Each row was made from one path, in order. Every step used is in the known rows, and no mark comes twice. Write each row's path.
Each row is shifted at random along 6 fixed directions that mean nothing.
Known rows:
X W A Y J D: [ 0.21 -1.35 -0.06  0.13  1.24  0.00 -1.40 -0.85 -1.39 -0.95  0.53 -0.56
  0.48 -0.05 -2.74  0.40  0.42  0.07 -0.67 -0.29 -4.49  1.48 -3.45 -1.40
 -2.06  4.22 -2.52 -0.01  0.59 -1.98  0.05  0.96 -1.15  0.13 -1.04 -0.13
  1.01  0.06  1.01  0.69  0.06]
J D Y A N E Z X W: [ 1.65 -0.33 -0.87  1.12  1.30 -0.39  0.54  1.82 -0.79 -0.22 -0.94 -2.92
  0.41 -1.31  0.57 -0.29  0.66  0.33  0.95  0.96  0.67  1.25 -0.80 -2.13
 -0.11  2.52 -0.15 -1.02 -2.82 -0.70 -0.37  1.69  0.56  0.73  0.32  0.71
 -0.92  1.69 -1.65  1.24 -3.51]
J D Y A: [ 1.06 -0.02 -1.20  1.76  1.48 -0.53  0.07 -0.94  0.66 -1.60  0.84 -0.10
 -0.51 -1.41 -0.95  0.57  1.11 -0.84 -0.39 -0.43 -1.97  0.03 -1.34 -0.60
 -0.09  3.58 -2.77 -1.17 -0.44 -0.09 -1.43  0.49 -0.25  0.68  1.08 -0.27
  1.25 -0.35  1.66  0.98 -1.88]
D Y J W A N E Z: [-0.57 -1.62 -0.98  0.57 -1.07  1.35  0.42 -0.26 -1.62 -0.91  2.52 -0.17
 -0.29 -0.22 -1.96 -0.19  1.16 -0.48  2.37  1.99 -2.97  1.92 -0.75 -0.81
 -0.88  0.21 -3.82  0.46 -0.72 -1.57 -0.25  1.42 -1.44 -1.02 -3.66  0.15
 -0.56  0.49 -0.49 -0.39 -1.85]
X W Y A N D: [ 1.48 -2.35  1.63  1.14  0.49 -1.15  0.16  1.64 -0.81  0.69 -2.27 -1.01
 -0.72  0.46  1.02 -2.44  0.29 -0.34 -0.34 -0.68 -0.93  2.15 -2.40 -1.44
  1.40  4.98  1.90 -1.72  0.13 -0.31 -0.66  0.55 -1.22  0.47 -2.23  0.01
 -0.80  2.06 -2.56 -1.43 -2.74]
D J Y A N E Z X: [ 0.64  0.84 -1.80  0.27  0.76  0.40  0.51 -0.56 -0.39 -0.88  3.31 -1.98
  0.67 -3.27 -0.43  0.74  0.78  0.05  0.44  1.95  1.17  0.46  0.39 -0.28
 -1.17  0.54 -3.16  0.58 -0.53 -0.97  0.19  0.78 -0.26  0.02  0.10  0.01
  0.38 -0.02 -0.37  1.57 -1.04]
Y A D J: [-0.75 -1.07 -0.41 -0.48  0.81  1.22 -0.56  0.08 -0.89 -0.27 -1.07 -0.37
  0.20  0.58 -2.40  0.88  0.16 -0.14  0.07  0.22 -4.06  1.75 -3.04 -1.64
 -1.63  3.49 -1.63 -0.66 -0.13 -1.11 -0.31  1.26  0.28  1.03 -0.07  0.97
  0.92  0.70  0.49 -1.20 -0.22]
Y A J W: [ 1.63 -3.83  2.39 -0.12  1.35 -1.75 -2.45 -0.32  0.27  0.47 -0.76 -0.20
 -0.50 -0.15  0.24 -0.69  1.08 -1.20 -1.52 -2.03 -2.47  0.42 -3.52 -0.06
 -1.97  2.98 -1.39 -0.77 -0.15 -2.98  1.42  0.67 -3.11  4.00 -3.03 -1.07
  0.11  1.24  0.34 -0.77 -2.75]
X Y J W A N E: [ 1.92  0.17 -2.50  0.52  0.42 -0.94  1.27 -0.84 -0.81 -2.93  5.76 -0.62
 -0.42 -3.30 -0.20  0.95  1.38 -0.55 -0.22  1.32  0.80  0.23  0.13 -0.50
 -0.46  1.46 -4.68 -1.53 -1.22 -1.44 -0.84  1.52 -3.58 -0.82 -2.24 -1.52
 -0.12 -0.78  1.63  3.44 -1.79]
N E Z D J Y A: [-0.17 -2.01 -0.66 -1.05  0.80 -2.09 -0.52  0.53 -1.27 -0.83  2.35 -1.58
  0.82 -0.88 -2.29  0.88 -1.32  0.82  1.56 -0.28 -1.82  0.62 -2.28 -0.95
 -1.50  3.13 -0.54  3.06 -0.88 -1.64  1.81  0.48  1.54  1.68  1.58  1.42
 -0.44  0.57  0.87  0.44 -0.81]
N E Z W: [ 3.35  1.02 -1.37  0.52  1.48 -2.07  0.14  0.58  0.71 -1.83  2.17 -2.47
  0.36 -5.06  2.72  1.49  1.88 -1.21  0.66 -0.26  4.78 -2.40  1.13  0.32
 -0.93 -0.77 -3.60 -2.27 -4.12 -0.17 -0.35  1.46 -1.09  3.24  1.82 -0.88
 -1.11  0.31  0.21  3.49 -6.46]
Z E N D: [-1.34 -0.06 -1.42  0.41 -1.30  0.77  1.52  1.36 -0.75 -0.53  0.26 -0.36
 -0.45 -0.60 -0.41 -0.38 -0.68  0.22  0.58  0.67  0.58  2.71  1.04 -0.01
  1.44 -0.56  0.56 -1.18 -0.65  1.55 -0.68  0.61  0.75 -1.95 -0.14  1.24
 -0.40 -0.01 -1.83 -0.09 -2.26]
A N E D Y: [ 2.04 -0.55 -1.17  0.95 -0.15 -1.94  0.87  1.25  0.98 -1.52  1.69 -0.70
 -0.56 -2.15  0.75 -0.40 -0.93  0.34 -0.67 -0.38  1.70  1.24 -0.41 -0.86
  1.50  2.31  1.47 -0.55 -1.32  0.75 -1.18  0.25  0.84 -0.71 -0.25  0.17
 -0.49  0.24 -0.17  1.87 -1.92]
X Y A N: [ 1.40  0.14 -0.42  1.71  0.36  0.47  0.90 -0.75 -0.18 -0.09  0.88 -0.21
 -1.11 -1.41  0.79 -1.34  2.32 -1.18 -1.32  1.02 -0.38  1.23  0.31 -0.97
  0.80  2.58 -2.04 -3.15  0.87  0.25 -1.69  0.77 -2.69 -0.69 -2.09 -1.57
  0.54  0.51 -0.90 -0.27 -1.76]
Z N E D Y J W: [ 1.72 -0.80 -1.14  1.77 -0.23 -1.72  1.05  0.84  1.42 -2.76  1.67  0.23
 -1.27 -2.67  2.07 -0.77 -0.78 -0.48 -0.26 -0.44  2.58  1.04  1.36 -0.12
  1.76 -0.33 -1.67 -1.35 -1.82  0.13 -1.70  0.90 -1.74 -0.54 -3.24  0.33
  1.51 -0.47 -0.07  3.74 -3.86]
Z N E D Y A J: [ 0.14 -1.72 -1.91 -0.30 -0.92  0.03  1.24  1.14  0.20 -1.85  1.68  1.41
 -0.74  0.39 -2.21  0.71 -1.43  0.17  0.40  0.49 -3.06  2.79 -2.02 -1.02
  0.74  3.12 -1.11 -0.50 -1.57 -0.80 -1.58  0.95  0.23 -1.29 -1.66  1.15
  0.12  0.17  1.48  0.28 -0.41]
N E D J A: [ 2.06 -1.19  0.65  0.36  2.15 -1.16 -0.77 -0.06  1.32 -1.09  1.88 -1.74
  0.41 -2.47  0.26  0.88  0.44 -0.51 -0.37 -0.84  0.17 -1.23 -1.91 -0.46
 -1.15  3.06 -1.79  0.31 -0.31 -1.49  0.36  0.78 -0.63  4.87  0.16 -0.15
  1.01  0.09  0.45  0.74 -1.33]
J D Y A N E: [ 1.24 -0.08 -0.37  1.05  0.91 -1.25  0.56 -0.39 -0.04 -0.96  2.84 -1.49
 -0.51 -2.40 -0.02 -0.37  0.36  0.38 -1.85  0.18  1.44  1.39 -0.98 -0.86
  0.50  2.41  0.14 -0.58  0.60  0.13 -0.37  0.60 -0.62 -0.74  0.26 -1.02
  0.05 -0.39 -0.26  1.66 -2.36]
X Y A N D: [ 2.07  1.05 -1.02  0.99  2.47  0.20 -0.11 -1.85 -0.35 -1.17  3.81 -1.74
  0.81 -3.60 -0.50  1.03  2.94 -0.86 -2.26  1.04  0.14 -0.72 -0.85 -0.64
 -1.71  3.40 -4.62 -1.96  0.88 -1.12 -0.46  1.10 -2.01  1.22  1.26 -1.85
  0.83 -0.21  0.25  1.55 -4.20]
X W A J D Y: [ 1.77 -1.28 -0.32  0.51  2.18 -0.06 -0.92  0.10 -0.06 -1.07 -0.08 -1.13
  0.29 -0.58 -1.20  0.33  0.63 -0.05 -0.13 -0.38 -3.27  0.47 -3.63 -1.66
 -1.76  4.79 -2.90 -0.47 -1.58 -2.09 -1.27  0.87 -0.94  1.17 -0.94 -0.13
  0.74  0.61  1.41  0.94 -0.19]
A N E Z W Y J D: [-0.98 -2.82  0.71 -0.86 -0.64 -0.96 -1.15  1.43 -1.98 -0.49  0.31 -0.84
  0.59  0.49 -2.36 -0.37 -1.37  0.95  1.23 -0.35 -2.39  2.45 -2.02 -1.26
 -1.10  1.87  1.32  2.18  0.00 -1.66  1.64  0.80  0.37  0.04 -1.55  1.61
 -1.22  1.03 -1.23 -0.06 -1.95]
E Z D Y A N: [-0.63 -0.60  2.48  0.96  0.46  1.14 -2.12 -2.67 -0.71  2.10  0.44 -1.54
 -0.03 -1.63 -0.49 -2.66  1.37  0.29 -3.45  0.71 -0.84  2.79 -2.19 -0.04
 -1.52  0.88 -1.33  1.36  3.75  0.33  0.46 -0.24 -0.17 -1.73 -1.31 -2.14
  1.07 -0.01 -2.60 -0.97 -3.06]
N E Z D: [-0.63  1.75  0.35  1.31  0.35  2.25 -0.94 -1.07 -0.63  1.17 -0.24 -2.34
  0.42 -2.68  0.63 -0.92  1.61 -0.03 -0.54  1.13  1.64  1.06  0.54  0.40
 -1.02 -1.34 -1.97  0.20  0.90  1.61 -0.81  0.12  0.83 -0.62  0.39 -0.77
  0.66 -0.36 -3.21 -0.22 -3.54]
E D J W: [ 0.12 -0.19 -4.20  0.31  0.01 -1.12  1.15  0.84  0.38 -3.72  1.40  0.78
 -0.16 -1.92 -1.41  2.24 -0.73 -0.59  1.99 -0.41 -1.36 -0.41 -0.16 -0.60
 -0.47  1.54 -4.79 -0.82 -4.20 -0.52 -1.07  1.04 -0.05 -0.16 -0.12  1.91
  0.62 -0.34  3.28  3.32 -1.31]
X W Y J: [ 2.36 -0.91  0.53  1.44  0.42 -0.74 -2.12 -2.26  0.37 -1.03  2.03  0.27
 -0.30 -2.65  0.59 -0.75  1.68 -1.47 -1.85 -0.62 -0.96  0.12 -0.26  0.64
 -1.70  1.35 -4.17 -0.78  1.22 -1.68 -0.50  0.32 -3.91  0.74 -3.80 -2.21
  1.75 -0.64  0.68  1.84 -2.20]
D Y J W: [ 0.34 -2.19  0.93  0.94  0.54 -1.27 -2.81 -2.37 -0.35 -0.25  1.61 -0.07
 -0.11 -1.69 -0.64 -1.13  0.83 -0.59 -1.77 -1.01 -1.86  0.89 -1.16  0.65
 -2.74  0.29 -3.53  1.14  1.01 -2.32  1.38 -0.29 -2.69  0.11 -3.54 -1.44
  1.48 -0.40  1.01  1.28 -1.61]
E Z D Y J W A N: [-0.13 -3.06 -0.30 -1.00  0.36 -0.05 -0.88 -0.02 -1.18 -1.55  1.87 -0.08
  0.31  0.16 -2.69  0.53  0.29 -0.19  0.75  0.34 -4.40  1.35 -3.67 -0.94
 -2.06  2.50 -3.73  1.29 -1.32 -2.47  0.68  1.70 -0.81  0.82 -1.73  0.37
 -0.68  0.98  1.05  0.35 -3.32]
X Y J W A: [ 2.77 -0.16  0.31  1.47  2.29 -0.83 -0.48 -1.35 -0.06 -1.65  1.83 -1.48
 -0.22 -3.04  1.81 -0.26  2.60 -1.58 -0.30  0.04  0.44 -1.31 -0.42 -0.37
 -1.08  1.83 -4.95 -2.23 -0.11 -1.73 -0.86  1.18 -4.12  2.76 -2.61 -1.69
  1.61  0.06  0.13  2.07 -1.81]
X W Y A J D: [ 1.82  0.67 -0.57  1.02  1.97 -0.95  0.08 -0.02 -0.12 -1.50  0.06 -1.64
 -0.05 -2.34  0.31  0.26  0.36  0.06 -0.90 -0.39  0.17  0.45 -1.59 -1.73
 -0.21  3.77 -1.57 -1.64  0.21 -0.44 -1.22  0.88 -1.14  0.24 -0.28 -0.08
  1.71 -0.23 -0.01  2.59 -0.64]
X Y A D J: [ 2.14 -2.38  0.07 -0.01  1.14 -1.22 -0.42  1.48  0.92 -0.85 -1.10 -0.03
 -0.48  0.25 -0.22  0.48 -0.31 -0.68 -0.15 -1.27 -2.81  0.58 -2.88 -1.78
 -0.05  5.64  0.38 -1.28 -1.15 -1.23 -0.91  1.29 -0.37  3.46 -0.41  0.77
  0.49  1.29  0.98 -0.27 -1.57]
A Y J W: [ 0.56 -2.32 -0.45 -0.48  0.77 -1.52 -0.58  1.27 -2.10 -0.88 -0.75 -1.15
  0.43  0.36 -1.12  0.32  0.20 -0.17  1.69 -0.39 -2.51  1.02 -1.46 -1.97
 -1.62  1.74 -0.55 -1.42 -1.57 -2.59  1.50  1.24 -1.27  1.19 -2.06  1.36
 -0.15  1.73 -0.16  0.28 -0.12]
Z W J D Y: [-0.44 -0.39  0.69  0.86  1.27 -0.18 -1.63 -0.50 -1.01  0.21 -1.97 -1.47
  0.39 -1.16 -0.54 -1.44 -0.53  0.84 -0.43 -0.59 -0.93  1.55 -2.02 -0.58
 -1.48  2.04 -1.18  1.41  0.35 -0.45 -0.38 -0.75  0.25 -1.22 -1.23  0.33
  1.24  0.11 -0.55  0.71  1.34]
Z E D J Y A: [ 1.26 -0.47 -0.60  0.66  1.22 -1.58  0.15  0.08  0.45 -1.33  1.23 -1.27
 -0.30 -1.98  0.29  0.09 -0.69  0.29 -0.26 -0.52  0.49  0.65 -1.05 -0.70
  0.09  2.29 -0.72  0.41 -0.69 -0.21 -0.60  0.53  0.32  1.01  0.38  0.35
  1.42 -0.23  0.58  1.79 -0.48]
E Z D Y A J W: [ 0.91  0.67 -1.07  1.97  0.23 -0.54  0.82  0.32  1.19 -1.20 -1.16 -0.33
 -1.58 -2.41  2.08 -1.06 -0.39 -0.36 -0.04 -0.23  1.54  1.29 -0.17 -0.53
  1.58  0.80 -2.18 -1.16 -0.87  1.58 -2.54  0.42 -0.18 -1.76 -1.97  0.37
  2.06 -0.45 -0.64  2.70 -2.61]
Z X W J: [ 0.90  1.06 -1.89  1.56 -0.65 -0.02 -1.24 -2.80  1.34 -1.19  1.52  1.55
 -0.88 -3.90  0.46 -0.35  0.43 -1.11 -2.98 -0.48  0.22  0.68 -0.04  2.48
 -0.86  1.12 -5.83  0.04  0.22  0.43 -1.76 -0.91 -2.79 -2.32 -2.83 -2.30
  1.72 -2.11  2.52  3.12  0.07]
J Y A D: [ 3.12  1.62 -0.89  2.32  2.20 -0.60  0.69 -1.05  1.90 -1.56  1.10 -1.06
 -1.04 -3.79  2.16  0.26  2.11 -1.28 -2.08 -0.27  2.05 -0.79 -0.39 -0.42
  1.07  3.29 -2.58 -3.41 -0.24  1.01 -2.80  0.82 -1.44  1.22  1.06 -1.70
  2.05 -0.78  0.31  2.55 -3.58]
W J A N E D Y: [ 1.98 -3.18  4.17  0.08  2.08 -1.12 -2.85 -0.59 -0.19  1.51  0.60 -2.90
  0.99 -1.16  0.03 -1.88  0.26  0.76 -2.14 -0.70 -0.65  1.10 -4.01 -0.96
 -1.98  3.56  1.74  2.48  2.77 -2.54  1.93 -0.08 -0.51  3.74 -2.31 -1.18
  0.30  1.16 -2.52 -1.32 -0.14]

Write each row's path:
[ 1.11 -1.93  1.19 -0.24  0.14 -1.49 -1.14  0.29 -0.60  1.19  1.28 -1.98
  0.56 -1.68  0.06 -1.30 -0.32  0.57 -0.55  0.10  0.13  1.11 -1.34 -0.20
 -0.72  3.03  1.32  2.26  1.48 -1.34  1.97 -0.47 -0.36  1.68 -1.70 -0.47
 -1.08  0.91 -1.54 -0.47  1.26]
W J A N E Z X Y
[ 0.49 -1.55 -0.11  0.27  1.25  0.45  0.67  0.96 -0.63 -1.35  1.42 -1.38
  0.47 -0.22 -1.20  0.41  0.29  0.00  1.55  1.09 -1.77  0.91 -0.82 -1.86
 -0.49  1.92 -1.52 -0.47 -0.69 -1.98 -0.02  1.59 -0.45  2.37 -1.37  1.25
  0.91  0.94 -0.74 -0.31 -0.75]
Z N E D Y J A
[ 2.00  0.16 -0.93  0.88  0.79 -1.54  0.19  0.45  0.81 -0.81  1.22 -2.03
 -0.28 -3.36  1.52 -0.75 -1.05  0.64 -0.36 -0.08  2.20  0.80 -1.39 -0.31
  0.42  3.11 -0.97  1.06 -1.60  0.17 -1.32  0.00  0.21 -0.56 -0.56 -0.30
  0.57 -0.33  0.09  3.12 -0.22]
N E Z X W A D J Y
[ 0.47 -1.66 -0.83  0.09 -1.10 -0.38  0.82  1.30  0.52 -1.98  1.65  0.82
 -1.08 -0.28 -0.65 -0.09 -1.55 -0.09  0.86  0.18 -1.49  2.17 -1.34 -0.63
  1.44  2.13 -0.16  0.89 -0.35  0.31 -1.54  1.21  0.33 -0.43 -1.94  1.08
  0.06  0.13  0.02  0.72 -2.53]
W A N E Z D Y J
[ 1.52 -1.31 -1.40 -0.17  1.30 -2.65  0.83  0.71 -0.84 -2.05  2.37 -0.89
  0.20 -1.93 -0.91  0.67 -0.57  0.15 -0.25 -0.37 -0.43  0.33 -2.10 -1.29
 -0.06  5.27 -1.61  0.09 -0.71 -1.49  0.39  0.87 -1.15  0.68  0.05  0.49
 -0.16  0.50  1.20  2.13 -1.63]
X W J Y A N D
[ 0.60  1.68 -2.35  1.95  1.43  1.97  1.42 -0.51 -0.26 -1.69  0.52 -0.73
 -0.29 -2.39 -0.08 -0.10  1.31 -0.36  0.79  1.83 -0.29  0.67 -0.66 -0.76
 -0.09  2.38 -5.94 -1.63 -1.44  0.07 -3.39  0.51 -1.21 -2.37 -1.67 -0.05
  1.67 -0.32  0.31  1.61 -0.38]
Z W J A N D Y
[ 0.86  0.98 -1.60  0.24  0.58 -0.62  0.38 -0.76 -1.39 -1.25  3.42 -2.09
  0.58 -4.19  0.24  0.01  0.71  0.39  0.76  1.51  2.62  0.07  0.69 -0.18
 -1.30 -0.22 -4.09  0.79 -0.89 -0.86 -0.06  0.24 -1.48 -1.46 -1.34 -0.57
  0.11 -0.44 -0.34  2.91 -0.43]
A N E Z W J Y
[ 0.05 -1.60 -1.19  0.40 -0.05  1.61 -0.41 -1.18 -0.68 -1.89  2.50  0.53
 -0.42 -0.36 -2.26  0.29  1.01 -0.24 -0.46  1.11 -3.83  2.34 -2.77 -0.35
 -1.60  1.20 -5.15 -0.11 -1.47 -1.74 -1.42  1.66 -1.85 -1.56 -3.20 -0.92
  0.41 -0.34  1.51  1.21 -2.19]
Z E D Y J W A N
[ 0.27 -0.64 -0.45  1.10  0.49 -0.71 -0.59 -1.20  0.14 -1.61  2.67 -0.70
  0.18 -3.29  0.17 -0.36  0.50 -0.46 -0.70  0.18  0.94  0.38  0.64  0.33
 -1.13 -0.88 -4.51  0.46  0.25 -0.96  0.44  0.55 -1.53 -0.26 -1.96 -0.17
  1.83 -0.63 -0.21  2.94 -4.71]
E Z N D Y J W
[ 2.21 -0.08 -0.67  0.66  0.62  0.40 -0.40 -0.90  0.71 -1.49  3.23 -0.74
  0.05 -2.96 -0.13  0.95  1.88 -0.98 -0.64  0.59  0.06 -0.17 -1.36  0.40
 -0.61  1.70 -3.59 -0.48 -0.69 -0.11 -1.26  1.43 -0.63  1.46  0.65 -1.44
 -0.32 -0.33 -0.15  1.40 -6.32]
W Y A N E Z D
[-0.40 -0.19  2.01  0.69  0.85  2.84 -2.01 -1.97 -0.77  1.88  1.21 -2.34
  0.88 -1.94 -0.35 -0.95  2.58 -0.49 -1.32  1.97 -0.46  1.31 -0.33  0.35
 -2.70 -0.86 -2.73  0.71  2.86 -1.64  1.33  0.68 -1.69  1.82 -2.44 -1.46
  0.89  0.33 -3.27 -1.69 -1.95]
Y J A N E Z X
[ 0.96 -0.81 -0.22 -0.59  1.39 -1.19  0.39  1.36 -1.20 -1.80  1.11 -2.10
  0.79 -1.69 -0.25  0.54 -0.48  0.26  1.33  0.57  0.12  0.57 -1.63 -1.88
 -0.78  2.11 -1.47  0.14 -0.84 -1.34  0.29  1.67  0.19  1.32 -0.11  1.50
  0.10  1.27 -0.87  1.55 -2.86]
E Z W A N D Y J
[-2.08 -3.73  0.19  0.25 -0.84  1.47 -1.16 -0.98 -2.32 -0.07  0.34  1.30
  0.19  2.21 -4.20 -0.86  0.56 -0.60  2.10  0.75 -7.46  2.90 -3.04 -0.17
 -1.87  2.89 -4.05  1.21  0.25 -2.93  0.60  0.37 -1.58 -0.90 -4.04  0.79
  0.11  0.86  0.16 -2.59 -0.21]
E N D J W Y A
[ 2.40 -3.03  1.87 -0.51  1.27 -1.99 -1.69  0.90 -0.51  0.82  0.94 -2.83
  0.80 -1.66  1.14 -1.38  0.29  0.22 -0.20 -0.31  0.41  0.45 -2.43 -0.58
 -1.68  2.86  0.29  1.45 -0.89 -2.72  1.92  0.49 -1.36  3.33 -2.18 -0.64
 -1.50  1.94 -1.49  0.23 -1.38]
D J W A N E Z X Y
[-0.06 -1.76 -0.04  0.52  0.81  1.13 -1.31 -1.39 -0.76 -0.70  1.84 -0.48
  0.28 -1.01 -1.86  0.19  1.47 -0.46 -0.57  0.71 -2.77  1.30 -2.37 -0.46
 -2.63  1.36 -4.92  0.25 -0.72 -2.52  0.16  1.36 -2.13  0.77 -2.84 -0.70
  0.75  0.14  0.36  0.41 -3.01]
Y A N E D J W
[ 0.37 -0.89 -0.47 -1.58  1.07 -1.25 -0.24 -0.44 -2.20 -1.09  4.69 -3.36
  1.53 -3.27 -1.38  1.26  0.80  0.59  0.81  1.23  0.98 -0.19 -1.65 -1.08
 -2.95  0.09 -3.20  1.41 -0.66 -2.35  2.87  1.54 -0.77  1.61  0.23 -0.23
 -1.27  0.46 -0.25  1.85 -2.00]
D J W A N E Z
[ 1.05 -0.37  2.34  1.17  1.36  0.45 -2.01 -2.33 -0.39  0.90  3.13 -2.37
  0.67 -2.88  0.00 -1.49  1.55  0.34 -3.39  0.80  0.59  1.33 -0.88 -0.55
 -1.82  1.53 -1.09  1.06  4.05 -1.29  0.88  0.23 -1.89  1.05 -2.45 -2.26
  1.67 -0.54 -2.50  0.43 -1.47]
X Y J A N E D
[ 0.29  0.60 -1.97  0.91  0.64  0.25  0.78 -0.33 -0.76 -1.16  1.51 -0.97
  0.38 -2.53 -0.88  0.23  0.33 -0.02  0.15  1.37 -0.38  0.98 -0.75 -0.51
 -0.26  3.21 -3.77  0.47 -0.09 -0.45 -0.72  0.59 -0.42 -1.22 -0.50  0.39
  0.72 -0.03 -0.24  1.75 -1.63]
E Z X W J Y A N D
[ 0.99 -1.46  2.07  0.92 -0.17 -0.89 -1.96 -1.48  1.29  0.65  2.77 -0.62
 -0.65 -2.75  0.81 -1.82 -0.05 -0.02 -3.33 -0.71  0.96  1.38 -0.98  0.93
 -0.18  1.54 -0.26  2.44  3.20  0.35  0.41 -0.18 -1.00  0.81 -1.92 -2.01
  0.89 -0.97 -1.43  0.98 -4.28]
X Y J A N E Z D
[-0.05 -2.19  1.96  1.08 -0.32 -0.02 -0.99  1.04  0.27  1.79 -1.99 -1.14
 -0.47  0.33  0.17 -2.29 -0.48  0.34 -0.62 -0.27 -0.86  2.89 -1.87 -0.25
  0.79  2.44  3.17  1.31  0.87  0.19  0.31 -0.13  1.25  0.53 -1.19  0.35
 -0.83  1.35 -2.90 -1.96 -2.18]
J D Y A N E Z X
[ 0.17 -1.80 -0.17  1.59 -0.35  2.46 -0.75 -0.57  0.73  0.46  0.51  0.53
 -0.75  0.26 -1.48 -0.98  1.53 -0.76  0.44  0.88 -3.92  1.71 -2.11  0.23
 -0.54  2.28 -3.36  0.71 -1.08 -0.30 -2.05  0.41 -0.05 -0.29 -2.01 -0.84
 -0.24  0.33 -0.17 -1.81 -3.55]
J A N E Z D Y
[ 1.72 -1.24  2.21  1.31  2.06  2.43 -2.10 -2.12  0.78  0.29  1.63 -1.47
  0.12 -1.50 -0.08 -0.70  2.83 -0.73 -2.75  0.95 -1.72  1.02 -2.01 -0.54
 -2.43  0.85 -3.65 -0.57  1.87 -2.10 -0.68  1.59 -2.56  2.61 -3.00 -2.26
  2.20 -0.02 -1.37 -0.36 -3.54]
Z E D Y J A N
[ 1.75 -2.13  1.25 -0.60  2.01 -1.83 -1.10  0.81 -0.12 -0.76  1.14 -2.80
  0.52 -2.44  1.04  0.21  0.26  0.03 -0.44 -0.63  1.69 -0.13 -2.25 -1.05
 -1.69  1.11 -1.29  0.59 -1.34 -1.86  1.60  1.93 -0.90  3.92 -0.33  0.10
 -0.11  1.11 -1.19  1.87 -5.90]
Y A N E Z D J W
